Below is a small trained network, with its code and all its weights. Each question gives an input and a target symbol and asks what happens when units are switched off, that is, made to give their printed mean instead of their output.

import numpy as np


def w(rows, s, z=0):
    codes = np.array(rows[::2]) - 128.0
    scale = np.full(codes.shape[1], s)
    scale[-1] = z or s
    return codes * scale


def norm(h):
    return h / np.sqrt((h * h).mean(-1, keepdims=True) + 1e-5)


def f(y):
    return y / 2 * (1 + np.tanh(0.7978845608 * (y + 0.044715 * y**3)))


def softmax(a):
    e = np.exp(a - a.max(-1, keepdims=True))
    return e / e.sum(-1, keepdims=True)


def log_softmax(a):
    a = a - a.max(-1, keepdims=True)
    return a - np.log(np.exp(a).sum(-1, keepdims=True))


def net(x, mask):
    ids = ['βγδπσψω'.index(c) for c in x.split()]
    T = len(ids)
    res = E[ids] + P[:T]
    u = 0
    for l in range(2):
        r = norm(res)
        for j in range(3):
            rows = slice(3 * j, 3 * j + 3)
            q, k, v = (r @ M[l][rows].T for M in (Q, K, V))
            z = softmax(np.where(np.tri(T) > 0, q @ k.T / 3**0.5, -1e9)) @ v
            o = O[l][rows]
            res = res + np.where(mask[u + j], z, o[:, -1]) @ o[:, :-1]
        u += 3
        y = f(norm(res) @ A[l][:, :-1].T + A[l][:, -1])
        res = res + np.where(mask[u : u + 4], y, B[l][:, -1]) @ B[l][:, :-1]
        u += 4
    return log_softmax(norm(res)[-1] @ U[:, :-1].T + U[:, -1])


Q, K, V, O, A, B = {}, {}, {}, {}, {}, {}
E = w([
[180,177,127,123],'β',
[67,177,75,115],'γ',
[133,69,78,101],'δ',
[102,143,5,63],'π',
[152,90,136,149],'σ',
[119,172,191,125],'ψ',
[118,173,191,121],'ω',
],0.023)
P = w([
[54,24,164,134],'0',
[120,92,108,2],'1',
[151,154,65,189],'2',
[130,112,111,41],'3',
[148,140,91,147],'4',
[138,114,119,59],'5',
[149,130,108,116],'6',
[143,111,126,70],'7',
[150,122,123,106],'8',
[144,98,147,59],'9',
],0.0091)
Q[0] = w([
[88,158,155,163],'0.h0',
[115,78,101,139],'0.h0',
[138,86,8,109],'0.h0',
[94,128,170,113],'0.h1',
[124,94,166,148],'0.h1',
[197,193,227,147],'0.h1',
[133,75,105,143],'0.h2',
[65,63,64,126],'0.h2',
[107,193,67,170],'0.h2',
],0.015)
K[0] = w([
[153,106,78,122],'0.h0',
[78,92,174,150],'0.h0',
[10,84,129,195],'0.h0',
[163,155,109,73],'0.h1',
[197,142,104,140],'0.h1',
[183,116,203,109],'0.h1',
[235,144,113,128],'0.h2',
[169,158,53,69],'0.h2',
[132,179,46,141],'0.h2',
],0.014)
V[0] = w([
[86,69,132,135],'0.h0',
[183,152,45,170],'0.h0',
[21,100,123,139],'0.h0',
[22,143,80,63],'0.h1',
[132,156,99,175],'0.h1',
[78,118,88,152],'0.h1',
[112,65,222,83],'0.h2',
[96,95,202,129],'0.h2',
[91,2,154,91],'0.h2',
],0.0095)
O[0] = w([
[135,98,165,216,59],'0.h0',
[143,119,140,31,88],'0.h0',
[73,149,242,196,39],'0.h0',
[185,111,170,64,252],'0.h1',
[90,63,98,242,64],'0.h1',
[83,44,130,70,70],'0.h1',
[158,200,87,238,216],'0.h2',
[160,255,72,183,167],'0.h2',
[112,77,93,228,153],'0.h2',
],0.0063,0.0028)
A[0] = w([
[229,135,52,172,252],'0.n0',
[143,156,139,80,196],'0.n1',
[197,44,65,99,111],'0.n2',
[104,13,4,105,72],'0.n3',
],0.011,0.0032)
B[0] = w([
[38,18,161,78,254],'0.n0',
[45,133,201,255,199],'0.n1',
[191,194,83,83,187],'0.n2',
[197,222,171,80,207],'0.n3',
],0.0083,0.0074)
Q[1] = w([
[82,155,147,55],'1.h0',
[119,92,102,147],'1.h0',
[138,129,208,177],'1.h0',
[24,166,132,106],'1.h1',
[33,171,149,181],'1.h1',
[72,127,142,194],'1.h1',
[125,156,144,177],'1.h2',
[134,158,120,251],'1.h2',
[54,122,91,72],'1.h2',
],0.013)
K[1] = w([
[132,81,97,173],'1.h0',
[161,163,114,114],'1.h0',
[156,135,137,95],'1.h0',
[131,90,145,153],'1.h1',
[174,111,226,171],'1.h1',
[135,107,245,137],'1.h1',
[133,98,180,179],'1.h2',
[165,157,249,126],'1.h2',
[98,129,77,148],'1.h2',
],0.018)
V[1] = w([
[182,115,152,153],'1.h0',
[52,159,246,150],'1.h0',
[106,116,77,162],'1.h0',
[141,65,108,37],'1.h1',
[155,120,188,153],'1.h1',
[227,93,140,202],'1.h1',
[181,228,188,169],'1.h2',
[233,58,219,125],'1.h2',
[254,197,139,135],'1.h2',
],0.0091)
O[1] = w([
[178,62,152,108,102],'1.h0',
[95,92,160,113,157],'1.h0',
[124,99,153,156,136],'1.h0',
[102,132,105,112,171],'1.h1',
[110,82,239,120,97],'1.h1',
[205,134,192,137,37],'1.h1',
[106,216,144,150,66],'1.h2',
[115,87,141,2,1],'1.h2',
[179,161,131,86,55],'1.h2',
],0.0096,0.0048)
A[1] = w([
[104,198,66,44,78],'1.n0',
[239,145,78,70,23],'1.n1',
[199,4,52,163,251],'1.n2',
[72,133,133,83,5],'1.n3',
],0.011,0.0024)
B[1] = w([
[143,105,91,143,254],'1.n0',
[142,112,212,220,193],'1.n1',
[255,71,136,170,232],'1.n2',
[33,207,137,165,145],'1.n3',
],0.0071,0.0053)
U = w([
[79,112,18,153,64],'β',
[30,68,161,72,111],'γ',
[197,81,148,54,161],'δ',
[126,157,82,7,5],'π',
[139,37,132,174,97],'σ',
[132,163,148,155,199],'ψ',
[132,166,147,150,244],'ω',
],0.015,0.0026)

Each question gives the input, a string of symbols that net reads in full, and the target symbol t.
The units are the heads (3 rows each of Q, K, V and O) and the neurons (one row each of A and B). Each row of codes is followed by its name. A weight is (code - 128) times the scale printed after its matrix; where a second scale follows, it is the last column's (O, A, B and U).
mask holds one flag per unit, layer by layer, with each layer's heads first. A switched-off unit (its flag False) gives its mean, the last column of its rows in O or B, instead of its output. The means were averaged over made-up inputs and are rounded, as every weight is.
A unit's drop is (log p(t) with every unit on - log p(t) with that unit switched off) / (log p(t) with every unit on - log p(t) with every unit switched off).
The circuit of an input: a set's keep is (log p(t) with only the set's units on - log p(t) with every unit switched off) / (log p(t) with every unit on - log p(t) with every unit switched off). Starting from the 12 units with the biggest drops (on a tie, the unit counted first), units are removed one at a time, each time the one whose removal leaves the highest keep (on an exact tie, the one counted first), for as long as the keep stays at least 0.8.
circuit, biggest first: the units of the circuit, biggest drop first
most important unit: the unit with the biggest drop
top k neurons: the k neurons with the biggest drops, biggest first
top k neurons in layer l: the k neurons of layer l with the biggest drops, biggest first
heads that matter: for each layer, one digit per head in row order, 1 if its drop is at least 0.15 and else 0, layers parted by /
input γ β ω β γ β ψ ω, target γ: circuit, biggest first	[0.h0; 0.n1; 0.n3]
input ω β π σ ψ ω ψ π, target ω: most important unit	0.n3
input δ ψ δ γ δ γ β, target δ: circuit, biggest first	[0.h1; 1.h2]
input γ δ γ ω σ σ β δ, target γ: top 3 neurons	[0.n3; 1.n3; 1.n0]
input δ γ σ ψ β, target δ: circuit, biggest first	[0.h0; 0.n0]
input ω π β β δ δ, target ω: heads that matter	101 / 001
input ψ π β β β γ, target ψ: top 4 neurons	[0.n3; 0.n0; 0.n1; 0.n2]
input β ψ σ ω ω, target β: circuit, biggest first	[0.h0; 0.n3]
input γ β ψ π, target γ: circuit, biggest first	[0.h0; 0.h2]
input γ ω δ, target δ: heads that matter	000 / 000
input γ ω β ψ, target γ: top 3 neurons	[0.n1; 0.n3; 0.n2]
input π γ π, target π: circuit, biggest first	[0.n3; 0.h2]
input π ω β σ π ω ω, target π: heads that matter	100 / 001
input γ β σ, target γ: most important unit	0.h0
input π ω β, target π: heads that matter	110 / 001
input ω γ σ δ π γ β π, target ω: top 2 neurons	[0.n0; 0.n3]
input δ δ ψ β ω ψ, target δ: heads that matter	101 / 111
input ω β ω β β β ω β ψ γ, target ω: heads that matter	000 / 011
input γ π β γ γ σ β, target β: heads that matter	100 / 010
input π β β π π γ ω β γ, target π: top neuron in layer 1	[1.n1]
input σ ψ π δ π ω β, target σ: top 3 neurons	[0.n0; 0.n1; 0.n2]
input ω β σ γ, target ω: top 3 neurons	[0.n0; 0.n3; 0.n1]
input σ β π δ δ ω γ ω, target σ: heads that matter	101 / 011
input ω ψ γ γ π σ γ δ, target δ: heads that matter	011 / 001
input σ δ σ ψ β π ω ψ, target σ: heads that matter	101 / 001
input ω σ π, target π: heads that matter	001 / 000
